Below are the code and all the weights of a small trained network. Each question names an input and a class and asks about switching units off, where a switched-off unit gives its printed mean instead of its output.

import numpy as np


def w(rows, s, z=0):
    codes = np.array(rows[::2]) - 128.0
    scale = np.full(codes.shape[1], s)
    scale[-1] = z or s
    return codes * scale


def norm(h):
    return h / np.sqrt((h * h).mean(-1, keepdims=True) + 1e-5)


def f(y):
    return y / 2 * (1 + np.tanh(0.7978845608 * (y + 0.044715 * y**3)))


def log_softmax(a):
    a = a - a.max(-1, keepdims=True)
    return a - np.log(np.exp(a).sum(-1, keepdims=True))


def net(x, mask):
    res = np.array(x, float).reshape(1, 8) / 4 @ E
    u = 0
    for l in range(2):
        y = f(norm(res) @ A[l][:, :-1].T + A[l][:, -1])
        res = res + np.where(mask[u : u + 6], y, B[l][:, -1]) @ B[l][:, :-1]
        u += 6
    return log_softmax(norm(res)[-1] @ U[:, :-1].T + U[:, -1])


A, B = {}, {}
E = w([
[2,188,119,118],'x0',
[128,128,127,127],'x1',
[128,132,134,134],'x2',
[115,27,195,183],'x3',
[128,125,129,127],'x4',
[129,129,131,129],'x5',
[127,129,128,127],'x6',
[144,170,188,43],'x7',
],0.0072)
A[0] = w([
[134,86,191,179,116],'0.n1',
[44,86,153,155,38],'0.n2',
[73,89,141,78,95],'0.n3',
[182,145,42,158,132],'0.n4',
[64,191,99,171,144],'0.n5',
[5,90,166,138,3],'0.n6',
],0.012,0.0043)
B[0] = w([
[102,79,137,71,242],'0.n1',
[186,105,66,253,218],'0.n2',
[150,155,211,154,162],'0.n3',
[107,183,203,214,208],'0.n4',
[56,30,127,87,246],'0.n5',
[152,217,99,198,252],'0.n6',
],0.008,0.0045)
A[1] = w([
[155,160,156,7,162],'1.n1',
[175,150,128,102,185],'1.n2',
[112,205,209,224,154],'1.n3',
[74,112,86,129,78],'1.n4',
[255,202,64,78,5],'1.n5',
[92,184,250,173,129],'1.n6',
],0.0088,0.0029)
B[1] = w([
[117,98,118,107,191],'1.n1',
[68,165,96,134,145],'1.n2',
[224,166,86,63,253],'1.n3',
[78,224,113,159,144],'1.n4',
[171,209,246,79,153],'1.n5',
[166,109,23,87,196],'1.n6',
],0.012,0.0049)
U = w([
[235,176,64,119,248],'0',
[189,186,217,48,43],'1',
[49,164,106,175,172],'2',
[80,169,133,44,89],'3',
[175,47,172,204,188],'4',
[172,51,203,69,115],'5',
[155,138,77,250,6],'6',
],0.021,0.0026)

Each question gives the input, the list of numbers given to net, and the class t.
The units are the neurons (one row each of A and B). Each row of codes is followed by its name. A weight is (code - 128) times the scale printed after its matrix; where a second scale follows, it is the last column's (A, B and U).
mask holds one flag per neuron, layer by layer. A switched-off neuron (its flag False) gives its mean, the last column of its row in B, instead of its output. The means were averaged over made-up inputs and are rounded, as every weight is.
A unit's drop is (log p(t) with every unit on - log p(t) with that unit switched off) / (log p(t) with every unit on - log p(t) with every unit switched off).
The circuit of an input: a set's keep is (log p(t) with only the set's units on - log p(t) with every unit switched off) / (log p(t) with every unit on - log p(t) with every unit switched off). Starting from all 12 units, units are removed one at a time, each time the one whose removal leaves the highest keep (on an exact tie, the one counted first), for as long as the keep stays at least 0.8.
circuit, biggest first: the units of the circuit, biggest drop first
unit that matters most: the unit with the biggest drop
top k neurons: the k neurons with the biggest drops, biggest first
k most important neurons of layer l: the k neurons of layer l with the biggest drops, biggest first
drop when u is switched off: that unit's drop, to one decimal
input [1,-5,3,-6,3,4,-2,-1], class 2: circuit, biggest first	(0.n5; 1.n3)
input [0,1,0,2,-5,3,-6,8], class 5: unit that matters most	0.n6
input [0,-1,-7,3,7,0,0,8], class 5: top 2 neurons	(0.n6; 0.n4)
input [1,-7,-5,6,-1,2,-6,8], class 0: top 3 neurons	(1.n6; 0.n5; 0.n3)
input [1,7,0,-2,0,0,-6,-7], class 2: 3 most important neurons of layer 0	(0.n5; 0.n6; 0.n3)
input [1,1,5,-4,-7,1,-2,-8], class 2: 4 most important neurons of layer 0	(0.n5; 0.n6; 0.n2; 0.n3)
input [1,7,-5,-4,-2,8,-4,-8], class 2: top 2 neurons	(0.n5; 0.n6)
input [5,0,7,-4,-8,0,-1,0], class 2: circuit, biggest first	(1.n3; 0.n5)
input [-6,6,6,2,8,-2,-8,5], class 5: circuit, biggest first	(0.n6; 1.n3)
input [1,-3,8,7,1,7,6,-1], class 6: top 3 neurons	(0.n6; 0.n2; 0.n5)
input [-6,1,1,0,-1,-7,8,2], class 1: top 2 neurons	(0.n5; 1.n5)
input [8,7,1,8,-3,1,-2,-1], class 6: top 2 neurons	(0.n2; 0.n6)
input [2,-4,3,0,-5,-4,-4,-5], class 2: 2 most important neurons of layer 0	(0.n5; 0.n3)
input [5,-7,-2,2,-6,-8,1,8], class 0: unit that matters most	1.n6
input [5,-8,2,7,4,5,1,2], class 0: circuit, biggest first	(1.n3; 0.n6)
input [1,2,-3,-3,0,-1,-5,-2], class 2: 2 most important neurons of layer 0	(0.n5; 0.n6)
input [1,-4,4,0,7,-8,7,-2], class 2: drop when 1.n4 is switched off	0.2
input [-5,1,-2,-3,4,7,8,1], class 1: drop when 1.n3 is switched off	-0.1
input [-8,5,5,-2,3,-1,6,2], class 1: drop when 1.n5 is switched off	0.4
input [3,-1,3,-5,4,-7,-1,-6], class 2: unit that matters most	0.n5
